Below are the code and all the weights of a small trained network. Each question names an input and a class and asks about switching units off, where a switched-off unit gives its printed mean instead of its output.

import numpy as np


def w(rows, s, z=0):
    codes = np.array(rows[::2]) - 128.0
    scale = np.full(codes.shape[1], s)
    scale[-1] = z or s
    return codes * scale


def f(y):
    return y / 2 * (1 + np.tanh(0.7978845608 * (y + 0.044715 * y**3)))


def log_softmax(a):
    a = a - a.max(-1, keepdims=True)
    return a - np.log(np.exp(a).sum(-1, keepdims=True))


def net(x, mask):
    res = np.array(x, float).reshape(1, 6) / 4 @ E
    y = f(res @ A[0][:, :-1].T + A[0][:, -1])
    res = res + np.where(mask, y, B[0][:, -1]) @ B[0][:, :-1]
    return log_softmax(res[-1] @ U[:, :-1].T + U[:, -1])


A, B = {}, {}
E = w([
[1,101,129,110],'x0',
[185,124,176,52],'x1',
[105,122,28,52],'x2',
[174,103,27,149],'x3',
[113,150,51,26],'x4',
[135,22,66,159],'x5',
],0.0094)
A[0] = w([
[70,151,239,179,141],'neuron 1',
[131,101,4,152,194],'neuron 2',
[4,168,225,94,192],'neuron 3',
[168,192,143,166,121],'neuron 4',
[123,226,151,61,169],'neuron 5',
[102,110,123,225,123],'neuron 6',
[139,246,149,216,108],'neuron 7',
[107,214,180,197,106],'neuron 8',
[147,202,182,53,191],'neuron 9',
[85,55,142,100,253],'neuron 10',
[108,57,81,153,164],'neuron 11',
[108,46,81,153,198],'neuron 12',
[21,128,97,95,186],'neuron 13',
[202,185,99,95,176],'neuron 14',
[32,125,189,170,101],'neuron 15',
[40,148,102,101,156],'neuron 16',
[101,163,157,187,210],'neuron 17',
],0.011,0.0055)
B[0] = w([
[167,106,147,173,234],'neuron 1',
[195,46,187,163,238],'neuron 2',
[62,89,166,108,248],'neuron 3',
[166,162,127,162,166],'neuron 4',
[117,145,150,116,215],'neuron 5',
[124,167,141,194,188],'neuron 6',
[115,215,110,153,191],'neuron 7',
[111,161,132,175,194],'neuron 8',
[134,140,155,101,222],'neuron 9',
[122,50,176,178,203],'neuron 10',
[124,73,149,193,196],'neuron 11',
[152,70,205,196,211],'neuron 12',
[67,86,181,104,215],'neuron 13',
[204,138,149,72,202],'neuron 14',
[161,126,128,143,199],'neuron 15',
[2,120,209,113,192],'neuron 16',
[121,175,199,196,192],'neuron 17',
],0.0087,0.012)
U = w([
[137,134,58,147,3],'0',
[99,137,112,176,3],'1',
[175,101,116,145,58],'2',
[117,228,132,234,118],'3',
[109,60,179,212,213],'4',
[103,163,34,179,25],'5',
[22,166,169,145,253],'6',
[250,139,88,121,249],'7',
],0.011,0.0048)

Each question gives the input, the list of numbers given to net, and the class t.
The units are the neurons (one row each of A and B). Each row of codes is followed by its name. A weight is (code - 128) times the scale printed after its matrix; where a second scale follows, it is the last column's (A, B and U).
mask holds one flag per neuron, in row order. A switched-off neuron (its flag False) gives its mean, the last column of its row in B, instead of its output. The means were averaged over made-up inputs and are rounded, as every weight is.
A unit's drop is (log p(t) with every unit on - log p(t) with that unit switched off) / (log p(t) with every unit on - log p(t) with every unit switched off).
The circuit of an input: a set's keep is (log p(t) with only the set's units on - log p(t) with every unit switched off) / (log p(t) with every unit on - log p(t) with every unit switched off). Starting from the 12 units with the biggest drops (on a tie, the unit counted first), units are removed one at a time, each time the one whose removal leaves the highest keep (on an exact tie, the one counted first), for as long as the keep stays at least 0.8.
circuit, biggest first: the units of the circuit, biggest drop first
most important unit: the unit with the biggest drop
k most important neurons: the k neurons with the biggest drops, biggest first
drop when u is switched off: that unit's drop, to one decimal
input [7,-2,-8,4,5,-3], class 6: circuit, biggest first => neuron 2; neuron 12
input [-8,-5,7,6,-7,-6], class 7: most important unit => neuron 14
input [2,-6,-7,8,5,-3], class 3: circuit, biggest first => neuron 3; neuron 10
input [-7,-6,-8,4,8,-3], class 7: circuit, biggest first => neuron 14; neuron 16
input [-1,-6,-2,2,4,-2], class 6: circuit, biggest first => neuron 1; neuron 10
input [0,3,8,4,3,-8], class 7: 3 most important neurons => neuron 14; neuron 3; neuron 17
input [3,2,-7,-3,5,-2], class 6: circuit, biggest first => neuron 2; neuron 12
input [-8,1,8,-6,-3,-7], class 7: 2 most important neurons => neuron 14; neuron 16
input [0,3,5,-2,-7,-5], class 6: circuit, biggest first => neuron 2; neuron 12
input [4,5,6,7,-3,-5], class 2: 2 most important neurons => neuron 3; neuron 17
input [1,5,0,5,4,2], class 7: 2 most important neurons => neuron 3; neuron 16
input [3,0,6,-3,-8,-7], class 6: drop when neuron 2 is switched off => 0.1
input [-1,5,-5,-2,7,-4], class 6: drop when neuron 3 is switched off => 0.4
input [5,1,6,-5,2,1], class 6: circuit, biggest first => neuron 16
input [1,-4,-8,-2,4,-8], class 3: drop when neuron 7 is switched off => 0.2
